[158  71 107 121 114 175 139 116 159 165 100 149 160  92 121 216 148 145
 123 132 145 165 139 139 132 108 126 104 158  75 123 107 176  69 145 131
 142 157 134 135 114 158 103 103 139 131] -> Buvi
[139 145 159 145  99 114 165 175 131 165 103 142 107 160 139 134 158 158
 123 126 108  92 135 132 176 123 104  75 103 145 216  71 114 116  69 158
 149 107 139 139 132 148 157 121 121 131] -> nomod
[147 108 144 122 131 104 153 117 151 120 102 180 109 154 130  86 120  73
 125 129 156 148 128 142 105 180 138 162 148  96 130 145 164  61  65 146
 216  98 106  98 167 122 149 153 112 131] -> burez
perm: [131 121 121 157 148 132 139 139 107 149 158  69 116 114  71 216 145 103
  75 104 123 176 132 135  92 108 126 123 158 158 134 139 160 107 142 103
 165 131 175 165 114  99 145 159 145 139] => nomod
perm: [131 112 153 149 122 167  98 106  98 216 146  65  61 164 145 130  96 148
 162 138 180 105 142 128 148 156 129 125  73 120  86 130 154 109 180 102
 120 151 117 153 104 131 122 144 108 147] => burez
perm: [131 139 103 103 158 114 135 134 157 142 131 145  69 176 107 123  75 158
 104 126 108 132 139 139 165 145 132 123 145 148 216 121  92 160 149 100
 165 159 116 139 175 114 121 107  71 158] => Buvi
perm: [ 61  65  73  86  96  98  98 102 104 105 106 108 109 112 117 120 120 122
 122 125 128 129 130 130 131 131 138 142 144 145 146 147 148 148 149 151
 153 153 154 156 162 164 167 180 180 216] => burez
perm: [ 69  71  75  92  99 103 103 104 107 107 108 114 114 116 121 121 123 123
 126 131 131 132 132 134 135 139 139 139 139 142 145 145 145 148 149 157
 158 158 158 159 160 165 165 175 176 216] => nomod
perm: [109 154 130  86 120  73 125 129 156 148 128 142 105 180 138 162 148  96
 130 145 164  61  65 146 216  98 106  98 167 122 149 153 112 131 147 108
 144 122 131 104 153 117 151 120 102 180] => burez
perm: [145 103 159  69 121 158 165  75 132 132 131 157 134 121 126 108  92 175
 116 158 114  71 139 145 139 160 149 104 135 107 145 216 123 165 103 131
 114 148 100 158 176 142 107 139 139 123] => Buvi

[163 234 129 147  62] : boto
[131 144 144 129 139] : burez
[147  62 163 130 234] : Buvi
[138 137 110 132  78] : loto
[106 198 132 132 158] : Vokeb
[110 132 138  78 138] : meguv
perm: [158 106 198 132 132] => Vokeb
perm: [ 62 234 129 163 147] => boto
perm: [ 62 130 147 163 234] => Buvi
perm: [ 78 132 110 137 138] => loto
perm: [139 129 144 144 131] => burez
perm: [ 62 129 147 163 234] => boto

[ 93 102 173  80 142  44  90 112 125 106  93 161 132 188 154  83 131 130
 170  65  98 119 130 194 102 115 141 116  71 144 138 105 133]  meguv
[163 112 169 132 135  74 122 164  85  74  60 184 203 222 148  82 141 163
 183  60 133  96 130 196 158 119 185 101  72 153  98 136 133]  Buvi
[144 104 171 104 132  74 106 141  94  95  98 189 153 190 156  59 138 163
 174  38  60  96 160 215  66 128 185 103  67 128 121 119 131]  nomod
[ 86  61 153 113 129 165 140 182 187 185 104 118  71 143 101 112 168 172
 190 133 121 155  18 127 155  85 143  94 145 136 101 161 161]  boto
[145 104 153 101 118 101 127 155 121  86  18 161 167 172 165  85 143 129
 190  61 133 161 113 140 155 112 187 143  71 185  94 182 136]  loto
[118 143 187 101 155 101 185 140 167 129  85  71 104 165 143 153 133 172
  86 113 161  94 155 145 112 190 182 127 121  60 136  18 161]  dovo
[ 92  95 183  81 139  33  93 101 144 111 105 166 127 197 130  87 134 130
 162  76  96 107 123 187 109 122 138 122  75 137 147  99 129]  Vokeb
[152  90 150  83 108  78  99 124 119 105  89 128 131 178 166  66 139 100
 165  89  95 155 134 137  65 116 143  98  77 156 137 128 134]  ginu
[131 137 134 150 166 139  83  98 124 164 137 178  78  65  89  99 152 143
 155  77  66 105 128 108 100  90 156 119 116  95 128 134  89]  burez
perm: [129  99 147 137  75 122 138 122 109 187 123 107  96  76 162 130 134  87
 130 197 127 166 105 111 144 101  93  33 139  81 183  95  92] => Vokeb
perm: [ 85 143  94 145 136 101 161 161  86  61 153 113 129 165 140 182 187 185
 104 118  71 143 101 112 168 172 190 133 121 155  18 127 155] => boto
perm: [ 18  61  71  85  86  94 101 101 104 112 113 118 121 127 129 133 136 140
 143 143 145 153 155 155 161 161 165 167 172 182 185 187 190] => loto
perm: [156 174 128 132  74 128  96 131 104 190  67  95  98 104 138  94 153  59
  66 185 106 103 215 144 119 121 189 163  60  38 160 141 171] => nomod
perm: [182 136 145 104 153 101 118 101 127 155 121  86  18 161 167 172 165  85
 143 129 190  61 133 161 113 140 155 112 187 143  71 185  94] => loto
perm: [134 152  90 150  83 108  78  99 124 119 105  89 128 131 178 166  66 139
 100 165  89  95 155 134 137  65 116 143  98  77 156 137 128] => ginu

[138  67 113 186 122 242 122 179 132]  Vokeb
[179  67 185 138 132 122 242 122 113]  dovo
[122 185  67 178 132 242 138 122 112]  boto
[242 179 122 113 137 186 122  67 132]  nomod
perm: [122 112 122 185  67 178 132 242 138] => boto
perm: [179 242 113 122 132 122  67 185 138] => dovo
perm: [242 122 113 179  67 185 138 132 122] => dovo
perm: [ 67 132 242 179 122 113 137 186 122] => nomod
perm: [ 67 113 122 122 132 137 179 186 242] => nomod
perm: [112 178 122 122  67 185 132 242 138] => boto
perm: [122 242 122 179 132 138  67 113 186] => Vokeb

[  9 104 148 157  90] : Vusas
[153 110  13  90 165] : Vokeb
[ 13 110 153 164  90] : burez
[ 27 125 163 183  90] : gonip
[ 13 110 153  90 165] : tuzu
perm: [ 13  90 110 153 164] => burez
perm: [ 90  13 110 153 164] => burez
perm: [ 90 164 153 110  13] => burez

[ 59 134 115 235  79] : dovo
[115  79  59 235 133] : ginu
[ 59 115 134 235  79] : meguv
[ 79  59 114 133 235] : Buvi
perm: [133 235  59  79 115] => ginu
perm: [ 59  79 115 133 235] => ginu
perm: [235  79 133 115  59] => ginu
perm: [133 235  79  59 114] => Buvi
perm: [235 133 114  59  79] => Buvi
perm: [133 115  79  59 235] => ginu

[114  76 197  51 185 242  60 108] = nomod
[242  60  76  51 197 184 114 108] = ginu
[114  26 197  51  53  68 151 219] = boto
[182 106  30  93 185 242  60  92] = Vokeb
perm: [ 51  60  76 108 114 185 197 242] => nomod
perm: [ 92  60 242 185  93  30 106 182] => Vokeb

[177 107 175 154 137  63]  ginu
[ 96  56  79 182  84  42]  gonip
[201 113 110   3  86 185]  Vokeb
[113  86   3 185 201 109]  meguv
[175 154 108  63 177 137]  tuzu
[108  64 154 175 177 137]  Buvi
perm: [109 201 185   3  86 113] => meguv
perm: [ 42  56  79  84  96 182] => gonip
perm: [ 42  96  56  79 182  84] => gonip
perm: [  3  86 110 113 185 201] => Vokeb
perm: [137 177  63 108 154 175] => tuzu
perm: [108 154 177 137 175  63] => tuzu

[125 171 133 150 126 110] = dovo
[126 171 126 110 134 150] = nomod
[169 142 202 171 105 107] = burez
[202 142 104 171 169 107] = ginu
perm: [104 107 142 169 171 202] => ginu
perm: [105 107 171 202 169 142] => burez
perm: [169 104 202 142 171 107] => ginu
perm: [107 169 142 202 171 105] => burez
perm: [107 104 202 169 171 142] => ginu

[138 151 104 118 150 150 162 198 143 132 143  83 118 120 110  89 117  90
 114]  Vusas
[143 150 198 110 117  90 150 120 103 118 151 132 118  83 114 162 143  89
 138]  nomod
[129 130 126 127 130 130 131 134 129 128 129 124 127 127 127  93 127 125
 127]  ginu
[127 127 129 127 134 127 131 127 126 129  93 130 130 130 125 124 128 129
 128]  meguv
[141 157  98 115 156 156 171 217 147 133 147  70 115 118 106  88 115  80
 111]  Vokeb
[128 127 129 128 127 127 126 125 127 128 127 130 128 128 129  93 128 130
 129]  dovo
[128 128 127 127 128 130 128 128 128 128 128 127 128 129 129 130 128 129
  93]  loto
[128 129 127 128 129 129 129 130 128 128 128 127 128 128 128  93 128 127
 128]  tuzu
perm: [ 93 127 127 127 128 128 128 128 128 128 128 128 128 128 129 129 129 129
 130] => tuzu
perm: [130 131 134 129 128 129 124 127 127 127  93 127 125 127 129 130 126 127
 130] => ginu
perm: [ 90 114 138 151 104 118 150 150 162 198 143 132 143  83 118 120 110  89
 117] => Vusas

[ 89  52  75 151] : nomod
[134 133  99 151] : loto
[151 100 134 132] : meguv
[139 113 134 118] : dovo
[ 99 132 134 151] : ginu
perm: [151 134 132  99] => ginu
perm: [151  99 132 134] => ginu
perm: [134 132 151 100] => meguv
perm: [151  89  52  75] => nomod
perm: [ 52  75  89 151] => nomod
perm: [100 132 134 151] => meguv
perm: [151 134  99 132] => ginu

[134 115  97 105 121 117 119 117  93]  Vusas
[124 147 146 144 151 129 151 142 113]  meguv
[120 135 156 106 129 151 120  97 144]  boto
[119 125 132 178 129 112 127 131 131]  dovo
[151 118 122 134 149 136 121 117 142]  tuzu
[134 117 150 151 121 142 122 136 117]  burez
[129 151 120 156 120 135 106 143  96]  gonip
[142 117 121 118 136 134 151 150 122]  nomod
[135 106 120 151  97 156 129 143 120]  ginu
perm: [117 118 121 122 134 136 142 149 151] => tuzu
perm: [120 135 106 120 151  97 156 129 143] => ginu
perm: [117 117 121 122 134 136 142 150 151] => burez
perm: [120 143 129 156  97 151 120 106 135] => ginu
perm: [112 119 125 127 129 131 131 132 178] => dovo
perm: [122 150 151 134 136 118 121 117 142] => nomod
perm: [117 118 121 122 134 136 142 150 151] => nomod

[179 219 108 171 108 144 127 161 133 194 123 135  96 119 123 146 156 171
 136 122] : dovo
[179 123 123 161 144 119 219 108 146 135 194 156 136 171 127 108 122  97
 171 133] : Vusas
[133  96 135 143 136 123 156 171 146 161 194 171 122 108 108 123 127 179
 219 119] : nomod
perm: [119 127 179 156 161 108 146 144 136 123 171 219  96 135 171 108 194 133
 122 123] => dovo
perm: [122 108 108 123 127 179 219 119 133  96 135 143 136 123 156 171 146 161
 194 171] => nomod
perm: [ 96 108 108 119 122 123 123 127 133 135 136 144 146 156 161 171 171 179
 194 219] => dovo
perm: [123 179 136 156 146  96 144 133 219 135 194 171 161 123 127 122 108 108
 171 119] => dovo
perm: [122 136 171 156 146 123 119  96 135 123 194 133 161 127 144 108 171 108
 219 179] => dovo
perm: [123 108 161 219 171 179 123  97 146 122 108 171 156 194 144 119 133 136
 127 135] => Vusas

[115 112 159  90] = boto
[144 175 128 136] = Vokeb
[145 137 128 175] = loto
[136 117 103 172] = gonip
[136 128 145 175] = burez
[175 136 145 127] = ginu
perm: [136 145 175 128] => burez
perm: [175 145 128 136] => burez
perm: [128 136 145 175] => burez
perm: [103 117 136 172] => gonip

[133 133 145 112 140 122 122 120 109 135 123 139 125 114 121  96 119 135
 144 115 136 132 151 125 144 101 120 143 134 126 129] -> loto
[119 143 140 126 125 135 114 134 133 135 151 139 119 101 144 144 122 136
 125 133 115 112 121 123 129 120  96 109 145 132 122] -> Vusas
[142 141 145 132 145 122 122 130 105 150 126 127 121 114 111 113 111 128
 148 118 146 132 142 152 127 106 117 149 129 126 131] -> Buvi
[135 133 139 121 136 127 131 115  97 135 120 125 121 121 104 106 106 148
 154 128 120 132 142 137 140 117 115 134 117 132 127] -> nomod
[158  43 206 147 194 111 140 120 121  95  90 110 167 142 128  83 111 155
 175 115  88 115 249 172 183  86 120 143 125 179 115] -> tuzu
[115 130 125 141 122 142 122 131 111 133 153 121 120 145 127 106 138 105
 113 122 141 111 148 150 141 145 148 114 117 126 142] -> meguv
[142 141 145 132 145 122 122 130 105 150 126 127 121 114 111 113 111 153
 148 115 141 125 142 141 148 106 117 131 120 138 122] -> ginu
[142 126 145 132 145 143 131 130  93 160 111 130 139 128 121  93  85 135
 165  87 156  90 133 148 144  99 129 131 137 150 135] -> gonip
[138 126 134 124 140 135 134 125  93 150 114 142 125 131 114 106 109 128
 148 118 136 132 142 125 144 106 117 149 129 126 131] -> boto
[131 111 134 121 154 119 119 133  85 145 114 122 107 100 102  89 106 142
 131 122 146 125 142 129 135 117 120 116 134 109 133] -> burez
perm: [134 126 129 133 133 145 112 140 122 122 120 109 135 123 139 125 114 121
  96 119 135 144 115 136 132 151 125 144 101 120 143] => loto
perm: [134 121 154 119 119 133  85 145 114 122 107 100 102  89 106 142 131 122
 146 125 142 129 135 117 120 116 134 109 133 131 111] => burez
perm: [127 145 122 130 113 122 153 117 141 142 125 148 121 141 131 138 106 145
 148 111 111 120 122 105 141 132 150 114 115 142 126] => ginu
perm: [ 96 101 109 112 114 115 119 120 120 121 122 122 123 125 125 126 129 132
 133 133 134 135 135 136 139 140 143 144 144 145 151] => loto

[ 40  76 159 152  80  54 102  45 155] -> nomod
[146  61 151 210 154 177 152 188  84] -> gonip
[124 104  54 192  65  73 101  61 200] -> boto
[ 75 155  80  45  40 159 152 102 120] -> loto
[ 75 111  51 129 138  93 159 125  64] -> Vokeb
[ 73  65 104 192  61  55 124 101 200] -> dovo
[ 41  62 118 138 131 133 180 111  50] -> meguv
[ 47 171 103  96  72 121 109  62  89] -> burez
[ 75  89  80  45  40 159 152 102  54] -> Vusas
[146 152  84 177  61 211 154 151 188] -> ginu
[ 75 119  45 155 102 152  40 159  80] -> Buvi
perm: [ 84 177  61 211 154 151 188 146 152] => ginu
perm: [159  80  75 119  45 155 102 152  40] => Buvi
perm: [192  73 101  65  61  55 104 200 124] => dovo
perm: [ 40  45  75  80 102 120 152 155 159] => loto
perm: [151 146 188 152  61 154 210 177  84] => gonip
perm: [155  45 102  54  80 152 159  76  40] => nomod

[172  95 129 100  51 128 171  57 124 121 167  80  96 150 214 197 127 122
 139 162 147 199 117 143 121 159 164 149 157  93 178 193  99 117 119 131
 150 158 150 127 108  78]  meguv
[ 51  93 119 127  57 199  80 122 100 172 108 214 143 127 117 158 150 193
  78 130 171 197 128  96 167 150 124 121 157 150 178 149 162 164 147 159
 139 121  99 131 117  95]  Vusas
[172  80 129 104  51 128 168  73 124 122 169  80  96 167 239 197 127 122
 139 162 142 199 117 143  94 185 164 149 157  93 178 193  99 113  93 131
 150 158 150 127 131  78]  tuzu
[168  80 129  91  51 128 168  77 124 122 171  80  96 167 245 197 127 122
 139 162 146 193 117 143  94 182 164 149 157  93 178 193  99 113 108 131
 150 158 150 126 133  67]  nomod
[172  64 129 104  51 128 160  62 124 122 167  80  96 155 223 197 127 134
 139 183 146 199 116 143  66 166 164 148 157  93 178 211 126 148 108 151
 150 185 150 127 115  78]  dovo
[127 162  78 197 127 121 128  96 108 124 199  57 143 117 172 158 121 150
 147 167  79 150 139 117 119 131 193 122 164 150 159  93  95  52 178 100
 129 149 171 157  99 214]  Vokeb
[127  99 150 117 131 197 100 124 159 129  78 128 193 119 150 117 122 171
 157  57  96 121 139 199 121 149 108  80 158 214 167 178 127 164 147 150
 143  95  93 172 162  52]  loto
[157 134 149 115 139 197 199 116 167 127 124 164 128 185  78  51 146 127
  62 151 150 143 172  93 166 183 108  96 178 160 150 223  80 129 122 126
  66 148 104  64 155 211]  gonip
perm: [214 197 127 122 139 162 147 199 117 143 121 159 164 149 157  93 178 193
  99 117 119 131 150 158 150 127 108  78 172  95 129 100  51 128 171  57
 124 121 167  80  96 150] => meguv
perm: [143 121  93 117  78 214 100 129 127 117  96 172 162 124 167 119 171  80
 131 159 122 128  95 121 157 139  99 199 127 150 108 197 164 178 149 147
  51 193 150 158 150  57] => meguv
perm: [116 167 143  80 124 150 129 172 139  66 150 178 122 160 126  62 128 127
 164 134 151  51 211 223 185 115 199 148 127  96 104 157 183  78 148 197
 146  93 166  64 155 108] => dovo
perm: [ 51 172 104 151  80  62 197 155 128 199 108  78 150  66 164 148 115 143
 129 139 126  93 183 127 185 116 157 223  64  96 122 211 150 167 166 148
 160 178 146 134 127 124] => dovo
perm: [ 52  57  78  80  93  95  96  99 100 108 117 117 119 121 121 122 124 127
 127 128 129 131 139 143 147 149 150 150 150 157 158 159 162 164 167 171
 172 178 193 197 199 214] => loto
perm: [150 158 150 127 131  78 172  80 129 104  51 128 168  73 124 122 169  80
  96 167 239 197 127 122 139 162 142 199 117 143  94 185 164 149 157  93
 178 193  99 113  93 131] => tuzu

[118 108  49 115 128 215 141 136 123  32  94 107 123]  meguv
[143 130 155 123 130 122 126 130 170 133 102 120 132]  gonip
[130 102 155 133 122 130 132 170 144 120 126 123 130]  tuzu
perm: [130 123 126 120 144 170 132 130 122 133 155 102 130] => tuzu
perm: [123 155 143 120 133 102 130 122 130 126 170 130 132] => gonip
perm: [130 122 126 130 170 133 102 120 132 143 130 155 123] => gonip

[121 161 168 148  87 106 133 128  86  34 158 133 186 132  79  96 117 209
 147 159 130 155 100]  meguv
[116 115 188 123 136 132 169  99 152 121 171  96 121 186  34 106 155  79
 132 130 128  48 144]  Buvi
[100 168 209 159 117 161 133 147  86 134 148  96 121 186  34 106 155  79
 132 130 128  87 158]  Vusas
perm: [158  87 128 130 132  79 155 106  34 186 121  96 148 134  86 147 133 161
 117 159 209 168 100] => Vusas
perm: [147 133 130 155 148  79 100 168 117 209 186  86  34  96 132 128 134  87
 106 161 121 159 158] => Vusas
perm: [155 130 161 148  86 106 100 159 117  96  34 147 132 158  87 209 134 168
 121 128  79 186 133] => Vusas

[129 124 127 127 105] = gonip
[124 105 128 129 126] = meguv
[129 124 127 105 128] = Vokeb
[124 128 129 125 105] = boto
perm: [126 124 128 105 129] => meguv
perm: [124 126 105 128 129] => meguv
perm: [124 127 105 128 129] => Vokeb
perm: [124 129 105 127 127] => gonip
perm: [126 129 128 105 124] => meguv
perm: [126 124 105 128 129] => meguv
perm: [105 124 126 128 129] => meguv

